(in the rows, 128 means zero)
Facts:
j_100 {β=j_243, δ=j_286}
j_108 {β=j_576, δ=j_816}
j_112 {β=j_48}
j_120 {β=j_48, δ=j_6}
j_128 {β=j_89}
j_133 {β=j_990}
j_135 {β=j_243, δ=j_465}
j_145 {β=j_962, δ=j_287}
j_170 {β=j_576, δ=j_593}
j_183 {β=j_243, δ=j_369}
j_186 {β=j_506, δ=j_623}
j_19 {β=j_226, δ=j_909}
j_194 {β=j_48, δ=j_339}
j_195 {β=j_506, δ=j_232}
j_20 {β=j_34, δ=j_840}
j_202 {β=j_49, δ=j_550}
j_203 {β=j_48, δ=j_120}
j_206 {β=j_58}
j_213 {β=j_576, δ=j_38}
j_217 {β=j_230}
j_222 {β=j_243, δ=j_373}
j_224 {β=j_962, δ=j_420}
j_232 {β=j_506, δ=j_477}
j_233 {β=j_34, δ=j_473}
j_235 {β=j_34, δ=j_233}
j_236 {β=j_48, δ=j_654}
j_248 {β=j_444, δ=j_586}
j_249 {β=j_990, δ=j_133}
j_25 {β=j_576}
j_266 {β=j_990, δ=j_249}
j_267 {β=j_836, δ=j_32}
j_274 {β=j_506, δ=j_431}
j_283 {β=j_962, δ=j_618}
j_286 {β=j_243, δ=j_778}
j_287 {β=j_962, δ=j_60}
j_297 {β=j_506, δ=j_882}
j_3 {β=j_576, δ=j_76}
j_301 {β=j_506, δ=j_195}
j_317 {β=j_49, δ=j_202}
j_32 {β=j_836, δ=j_809}
j_329 {β=j_444, δ=j_248}
j_339 {β=j_48, δ=j_78}
j_340 {β=j_836, δ=j_466}
j_352 {β=j_576, δ=j_213}
j_357 {β=j_34, δ=j_561}
j_369 {β=j_243, δ=j_222}
j_373 {β=j_243, δ=j_727}
j_376 {β=j_646, δ=j_854}
j_38 {β=j_576, δ=j_950}
j_380 {β=j_506, δ=j_454}
j_386 {β=j_89, δ=j_889}
j_394 {β=j_89, δ=j_414}
j_398 {β=j_506, δ=j_274}
j_414 {β=j_89, δ=j_128}
j_420 {β=j_962}
j_424 {β=j_48, δ=j_963}
j_428 {β=j_646, δ=j_735}
j_431 {β=j_506, δ=j_301}
j_441 {β=j_990, δ=j_266}
j_446 {β=j_506, δ=j_297}
j_449 {β=j_89, δ=j_958}
j_454 {β=j_506}
j_459 {β=j_34, δ=j_951}
j_462 {β=j_230, δ=j_533}
j_463 {β=j_444, δ=j_766}
j_465 {β=j_243, δ=j_475}
j_466 {β=j_836, δ=j_604}
j_473 {β=j_34, δ=j_837}
j_475 {β=j_243, δ=j_100}
j_477 {β=j_506, δ=j_865}
j_501 {β=j_576, δ=j_170}
j_507 {β=j_646, δ=j_791}
j_529 {β=j_89, δ=j_394}
j_533 {β=j_230, δ=j_217}
j_539 {β=j_89, δ=j_874}
j_549 {β=j_444, δ=j_798}
j_550 {β=j_49}
j_551 {β=j_576, δ=j_501}
j_557 {β=j_836, δ=j_267}
j_561 {β=j_34, δ=j_20}
j_575 {β=j_48, δ=j_194}
j_586 {β=j_444, δ=j_549}
j_593 {β=j_576, δ=j_352}
j_6 {β=j_48, δ=j_424}
j_60 {β=j_962, δ=j_224}
j_604 {β=j_836, δ=j_894}
j_618 {β=j_962, δ=j_145}
j_623 {β=j_506, δ=j_380}
j_638 {β=j_34}
j_647 {β=j_230, δ=j_462}
j_654 {β=j_48, δ=j_203}
j_656 {β=j_646, δ=j_376}
j_665 {β=j_58, δ=j_892}
j_727 {β=j_243}
j_735 {β=j_646, δ=j_871}
j_76 {β=j_576, δ=j_800}
j_766 {β=j_444, δ=j_996}
j_778 {β=j_243, δ=j_183}
j_779 {β=j_48, δ=j_236}
j_78 {β=j_48, δ=j_779}
j_791 {β=j_646, δ=j_428}
j_798 {β=j_444, δ=j_463}
j_799 {β=j_734}
j_800 {β=j_576, δ=j_108}
j_809 {β=j_836}
j_815 {β=j_444}
j_816 {β=j_576, δ=j_551}
j_837 {β=j_34, δ=j_638}
j_840 {β=j_34, δ=j_459}
j_841 {β=j_89, δ=j_386}
j_85 {β=j_734, δ=j_901}
j_854 {β=j_646}
j_865 {β=j_506, δ=j_935}
j_871 {β=j_646, δ=j_656}
j_874 {β=j_89, δ=j_926}
j_882 {β=j_506, δ=j_186}
j_889 {β=j_89, δ=j_539}
j_892 {β=j_58, δ=j_206}
j_894 {β=j_836, δ=j_557}
j_901 {β=j_734, δ=j_799}
j_909 {β=j_226}
j_91 {β=j_506, δ=j_446}
j_926 {β=j_89, δ=j_449}
j_935 {β=j_506, δ=j_91}
j_936 {β=j_199}
j_94 {β=j_58, δ=j_665}
j_950 {β=j_576, δ=j_25}
j_951 {β=j_34, δ=j_235}
j_958 {β=j_89, δ=j_529}
j_963 {β=j_48, δ=j_112}
j_996 {β=j_444, δ=j_815}

Known rows:
j_34: [123 122 131 133 124 133 126 124 111 134 148 129 115 127 118 136 131 137
 140  97 131 123  96 129 137 110 117 132]
j_561: [122 118 129 136 129 118 134 126 133 130 153 142 116 124 113 131 129 158
 141 129 112 112 107 131 130 132 118 140]
j_357: [120 118 131 137 129 115 136 127 133 131 156 143 117 122 114 132 129 162
 142 134 111 110 106 131 131 134 112 142]
j_840: [126 120 125 136 131 123 132 126 131 130 146 140 113 123 110 130 131 150
 139 119 115 116 110 131 129 130 129 136]
j_735: [120 120 127 137 134 121 134 123 133 134 140 145 124 128 121 130 133 143
 132 131 121 119 115 129 129 131 131 138]
j_428: [118 119 129 137 133 119 135 123 134 134 144 146 125 127 124 130 133 146
 132 136 120 116 114 130 130 133 124 139]
j_874: [116 107 135 109 134 126 132 114 142 131 118 150 140 127 150 128 140 135
 123 150 129 131 129 102 130 135 110 141]
j_996: [128 123 119 135 137 131 128 121 130 131 126 140 119 127 116 128 135 130
 128 112 125 126 121 129 127 125 153 130]
j_398: [106 114 139 148 140 117 148 130 118 135 146 154 117 128 148 136 123 114
 121 180 121 113 103 160 123 119  67 141]
j_901: [118 118 130 140 133 115 138 123 136 135 146 149 127 129 125 131 132 149
 132 144 118 114 114 131 129 136 123 141]
j_108: [125 115 126 160 142 106 131 114 142 153 132 140 151 157 121 133 135 158
 128 122 131 123 127 146 129 135 121 130]
j_100: [126 120 125 135 131 123 132 126 131 129 146 140 114 124 110 130 131 151
 139 120 115 116 111 131 129 130 128 136]
j_882: [126 122 116 143 151 145 131 125 109 130 103 140 104 131 132 130 129  70
 110 125 136 136 121 157 117 102 133 119]
j_266: [117 118 130 139 133 115 137 123 136 135 147 148 126 128 126 131 132 149
 132 143 118 114 113 131 130 136 122 141]
j_301: [111 116 134 147 143 124 143 129 115 133 136 151 113 129 144 134 124 104
 118 166 125 119 107 159 122 115  83 135]
j_950: [141 121 108 156 150 127 118 111 135 149 100 130 141 158 110 128 140 124
 120  81 143 140 140 144 124 121 172 114]
j_654: [110 151 114 153 132 130 136 123 131 140 143 153 132 119 121 127 141 115
 119 119 134 113 113 131 136 130 217 140]
j_477: [117 118 128 146 145 131 140 127 113 132 125 147 110 130 140 133 126  92
 115 153 128 125 112 159 120 111 100 130]
j_958: [121 109 129 109 137 134 128 113 140 129 107 147 136 128 146 127 141 123
 120 136 133 137 133 102 128 131 126 135]
j_329: [115 118 133 138 131 114 138 124 135 135 152 148 126 126 125 132 131 155
 135 144 117 112 110 130 131 135 113 143]
j_575: [101 147 126 156 126 116 144 126 135 143 165 159 139 118 129 130 138 137
 124 147 127 102 104 133 139 138 183 151]

Rows:
No name comes twice in this set of rows, the named rows included.
[137 119 112 158 148 123 121 112 137 150 107 132 143 158 113 129 139 132
 121  91 140 137 137 144 125 125 161 117] -> j_213
[125 121 118 144 150 143 133 126 110 130 107 142 105 130 133 131 129  74
 111 131 134 135 119 157 118 104 128 121] -> j_297
[128 116 122 159 143 111 128 114 141 152 125 138 148 157 119 132 136 150
 126 112 134 127 129 145 128 132 133 126] -> j_551
[112 109 143 107 126 135 127 113 121 137 125 140 142 131 162 133 140 125
 124 132 145 136 113 100 139 116  92 138] -> j_89
[112 151 112 153 133 132 135 123 131 139 139 152 131 120 120 126 142 111
 117 116 135 115 115 131 135 128 224 138] -> j_203
[120 108 131 109 136 131 129 114 141 130 112 148 137 128 148 127 141 127
 121 142 132 135 131 102 129 132 122 137] -> j_449
[109 105 143 111 131 117 137 116 145 132 132 154 144 127 156 130 138 149
 127 169 125 123 123 103 132 141  86 148] -> j_841
[108 149 116 154 131 128 137 124 131 141 147 153 133 119 122 127 141 119
 119 124 133 111 112 132 137 132 212 142] -> j_236
[120 113 132 162 139  99 135 116 144 155 143 144 153 156 126 134 134 169
 131 136 128 117 122 146 131 139 105 135] -> j_3
[120 154 101 151 138 144 127 121 126 137 122 146 126 120 113 124 145  92
 112  92 142 125 123 130 133 120 252 130] -> j_112
[112 106 139 111 132 122 135 115 143 132 126 152 141 126 153 129 139 142
 125 159 127 127 126 102 131 138  99 144] -> j_889
[108 115 137 147 141 119 147 129 117 134 143 153 115 129 147 135 123 111
 120 176 122 115 104 160 123 118  73 139] -> j_274
[104 148 122 155 128 121 141 125 133 142 158 157 137 119 126 129 140 129
 122 137 129 106 107 132 138 135 196 147] -> j_339

Now the same nodes, written a new way:
Known rows:
j_38: [127 148 116 129  87 171 154  89 193 117  94 133 152 167 131 163 156 143
 105 162 147 140 109 149 109 147]
j_647: [119 121 147 149 146 115 119 175  76 148 128 119 116 133 117  88 133 116
 153 147 127 139 103 130 140  95]
j_586: [125 118 163 128 174 128 127 124  68 157 131 100 153 117 146  88 160 115
 117 164 116 152 155 105 100 116]
j_958: [119 159  69 109 155 128  95 101 142 106 136 144 164 122 117  98 111 175
 133 119 120 123 122 131 108 126]
j_428: [118  98 139 144 129 120 130 156 112 133 104 128 130 118 123 101 111 121
 180 128 131 151 111 139 131 132]
j_20: [129 151 151 139 140 107 111 187  94 138 137 126  82 156  90 101 139  85
 132 117 126 102  90 119  91 128]
j_274: [148 120 159 123 145 142 116 185  52 108 127 125 109 145 136 107 100 125
 102 127 155 155 109 117 176  90]
j_91: [160 124 144 100 133 151 124 141  99  90 126 139 125 138 149 142  94 134
  84 108 154 143 133 113 158 130]
j_618: [120 112 143 144 141 118 124 159  91 141 118 119 122 126 121  96 127 119
 159 142 125 143 114 131 132 113]
j_414: [126 163  61  98 149 139  99  77 168  97 135 151 166 116 124 117 107 178
 125 111 121 115 128 133  98 148]
j_465: [156 107 130 134 174 105 129 155 102 159 159  98  88 132 120 129 131 131
 159 189 111 116  77 130 168 104]
j_799: [144 126 111 107 116 141 139  83 175 110 125 135 145 117 144 161 122 133
 122 110 128 122 143 126 104 169]
j_226: [ 74 112 133 148 137 118 121 117 180 154 140 135  99 135 109 136 146 123
  93  88 101 112 193 144 157 111]
j_267: [126  96 125 126 119 131 137 114 147 118 104 137 142 108 134 131 109 129
 165 110 132 143 129 135 114 162]
j_576: [ 59 142 136 171  90 174 151 109 228 156  95 132 118 203 100 158 197 141
  66 155 126 139 148 175 150  97]
j_791: [112  91 145 151 133 118 126 172  93 141 108 125 124 118 118  92 114 119
 185 135 130 151 106 139 136 119]
j_222: [174 111 106 105 151 125 144  89 170 133 155 113 103 117 138 180 124 141
 139 161 118  96 107 126 141 157]
j_297: [163 126 137  97 129 157 128 128 110  84 123 139 129 135 154 154  91 135
  82 104 154 139 137 116 152 138]
j_501: [120 144 133 145 101 160 147 126 157 133  96 125 142 170 121 134 161 137
 117 174 143 146  94 149 121 117]
j_386: [106 156  88 132 171 117  86 153  87 127 138 131 148 129 104  58 113 163
 151 143 119 135  97 133 129  86]
j_249: [133 125 122 121 126 132 129 114 140 123 124 128 136 123 133 138 123 129
 131 123 126 126 135 127 118 144]

Rows:
No name comes twice in this set of rows, the named rows included.
[170 109 112 109 156 122 140 101 159 138 156 111 101 121 135 175 123 138
 143 164 115  97 103 127 148 149] -> j_369
[164 110 119 122 165 113 135 127 134 147 156 105  96 123 129 151 128 132
 151 177 116 104  89 129 156 126] -> j_286
[135 120 151 113 163 138 137  89 102 142 131 107 163 113 156 114 153 121
 104 150 118 144 170 105  89 142] -> j_463
[133 126 122 121 123 126 133 129 124 135 123 128 116 128 132 123 134 128
 137 126 130 130 137 135 121 128] -> j_936
[113 158  84 123 168 120  86 135 105 120 138 139 150 126 109  72 116 167
 145 134 120 128 105 133 125 102] -> j_539
[140 153 141 125 132 116 119 155 122 126 139 131  89 151 102 124 136  90
 125 103 126  96 100 117  82 150] -> j_951
[136 151 145 127 133 111 115 168 116 131 138 132  89 153  98 115 139  89
 128 107 122  99  98 118  83 143] -> j_459
[ 81 165 121 169  23  71 139 115 140 158 169 128 127  78 132 160 148 111
 109  67 112  90 217 115 175  76] -> j_48
[123 155 142 164  67  87 129 174  56 149 149 115 136  97 128 103 135 110
 164 138 136 127 123 114 155  72] -> j_575
[116 111 148 149 145 113 120 177  77 147 120 116 121 125 116  86 127 116
 163 147 130 147 105 131 138  99] -> j_283

Now the same nodes, written a new way:
Known rows:
j_243: [183  91 179 117 150 131 103  56 181  94 104 105  99 116  88 100 151 138
 123 121 117 119 132 100 121 156 126 129 162 171 123 141 189 128 117]
j_100: [133 122 161  84 132 112  95  90 138 129 111 150 134 124 144 135 139  97
 132  76 118 145 114 133 138 158 109 115 124 135 145 134 128 121 124]
j_550: [118 138 145  84 119 115 114  89 141 138 113 155 146 118 146 140 137  87
 130  66 131 158 114 148 141 152 127 113 122 128 154 122 120 112 122]
j_38: [116 103 153 141  87 107 181 149 159 231 104  72 202 134  77 139 120 138
  72 111 139 148 168 170 106 118 102 104 112 216  61  59 116  86 127]
j_297: [220 224  89 149 116 151  87 142 182 141 157 220 199 175  93 179 176 205
 103 150 178 113 172 192 165 134 138 109 156 145 124 121 133 133  84]
j_3: [ 73 126 142 132 108  99 213  45 180 202  95  95 179  76 120 128 135  65
  65  49 131 199 123 160 101 138 136 118 121 194  99  66  98  68 121]
j_301: [188 240  82 141 130 146 111  65 198 118 151 238 183 133 124 172 187 152
  98 103 172 153 141 186 163 149 163 120 163 129 152 125 119 119  81]
j_871: [130 129 153  90 120 115 106 101 140 135 114 144 143 127 137 139 137 105
 130  82 128 143 122 142 137 150 119 111 125 136 141 125 129 116 123]
j_463: [136 126 156  89 120 115 101 111 138 137 114 143 142 132 132 138 137 109
 131  87 127 138 126 143 138 148 114 111 123 138 138 126 131 119 124]
j_233: [148 114 165  87 123 115  84 129 130 140 112 142 142 144 130 138 135 125
 133  98 122 127 130 137 138 151  96 108 120 142 131 131 134 126 127]
j_248: [119 134 152  86 126 112 114  73 146 127 110 152 133 112 147 134 142  85
 130  65 125 157 109 139 136 157 127 116 127 128 152 129 124 112 122]
j_809: [143 122 156  92 115 117  98 130 134 144 117 138 149 144 124 142 133 123
 131  98 130 129 133 146 139 145 111 109 122 141 131 123 134 122 125]
j_32: [138 125 156  90 117 116 100 121 137 141 115 140 146 138 128 139 134 119
 131  93 129 135 130 144 138 147 113 110 123 140 135 123 132 119 124]
j_854: [142 122 157  92 114 117  96 130 134 145 115 138 148 142 124 142 132 124
 131  98 130 129 134 146 139 145 110 108 122 141 131 124 134 121 126]
j_996: [143 120 158  90 116 116  95 130 133 143 115 138 146 143 125 141 133 126
 131  99 128 129 134 144 138 146 109 108 122 142 131 125 135 122 124]
j_815: [147 119 159  92 114 117  92 139 132 146 117 135 149 149 122 142 132 131
 132 104 129 124 137 145 138 144 106 107 121 144 127 124 136 123 125]
j_217: [123 136 149  87 118 115 111  97 141 139 113 150 143 122 141 140 136  96
 129  73 130 150 119 147 141 151 124 112 122 131 148 121 123 113 122]
j_89: [199  83 195 113 179 125  72  51 178  92 106 120  93 121  96 101 158 140
 121 116 105 114 124  84 124 174  86 129 159 180 123 162 181 141 123]
j_19: [105 145 142  80 120 113 120  74 141 137 110 163 145 109 156 141 139  71
 129  51 130 169 107 149 142 157 131 113 121 122 164 122 112 109 122]
j_380: [236 215  92 152 109 154  76 180 175 152 162 211 209 194  77 183 170 230
 105 171 180  94 188 197 165 127 127 103 153 152 111 117 139 140  87]
j_58: [170 101 166 124 138 135 120  61 186 103 112 106 111 116  84 106 148 136
 122 118 129 125 137 114 122 149 138 126 163 168 125 130 184 123 117]

Rows:
No name comes twice in this set of rows, the named rows included.
[157 111 178  78 155 106  60  94 130 130 104 165 130 133 150 135 148 107
 128  80 104 137 110 119 141 173  68 112 119 142 141 152 122 134 126] -> j_874
[ 85 120 145 136 102 102 205  74 174 209  97  88 185  92 108 130 131  84
  67  67 134 186 135 163 103 132 126 115 118 200  89  64 103  72 122] -> j_108
[196 235  83 143 127 147 104  86 195 125 154 233 186 144 116 173 183 167
  99 115 174 143 149 188 163 145 156 117 162 132 145 124 121 123  81] -> j_232
[232 205 102 178 149 165 118  30 246  84 153 198 147 125  66 135 196 193
  93 149 174 121 159 155 145 146 177 136 202 166 130 133 178 127  74] -> j_506
[204 232  85 143 123 149  99 105 190 130 154 229 191 153 108 176 181 178
 100 126 175 132 156 189 163 141 150 115 159 137 137 122 126 126  83] -> j_865
[ 97 112 148 138  95 104 196 102 169 218 100  82 192 108  98 134 128 105
  68  83 136 170 148 165 103 127 117 111 116 206  78  62 107  78 124] -> j_501
[146 118 175  75 159 105  69  65 136 122 103 172 125 117 162 131 151  86
 127  63 101 150  99 117 141 179  77 115 120 137 152 153 118 130 125] -> j_386
[224 222  90 147 115 152  85 151 182 143 159 219 202 179  90 180 174 212
 102 154 178 109 176 193 165 133 135 107 156 147 121 120 133 135  85] -> j_882
[161 109 179  79 151 107  57 102 129 133 105 164 133 138 147 136 145 112
 129  86 104 132 115 120 141 171  64 111 117 145 137 151 125 136 127] -> j_926
[184 243  80 139 134 145 114  58 201 116 151 240 180 127 128 170 188 146
  98  99 171 157 136 185 162 150 167 121 164 126 156 126 117 117  80] -> j_431
[ 78 125 143 133 105 100 210  55 178 204  97  93 180  80 116 128 134  72
  65  56 132 194 128 161 103 137 132 117 120 195  94  65 101  70 122] -> j_76
[176 248  78 139 136 143 121  39 205 109 150 243 176 117 136 168 189 131
  96  87 171 166 128 184 160 155 172 124 165 123 164 127 114 113  79] -> j_398

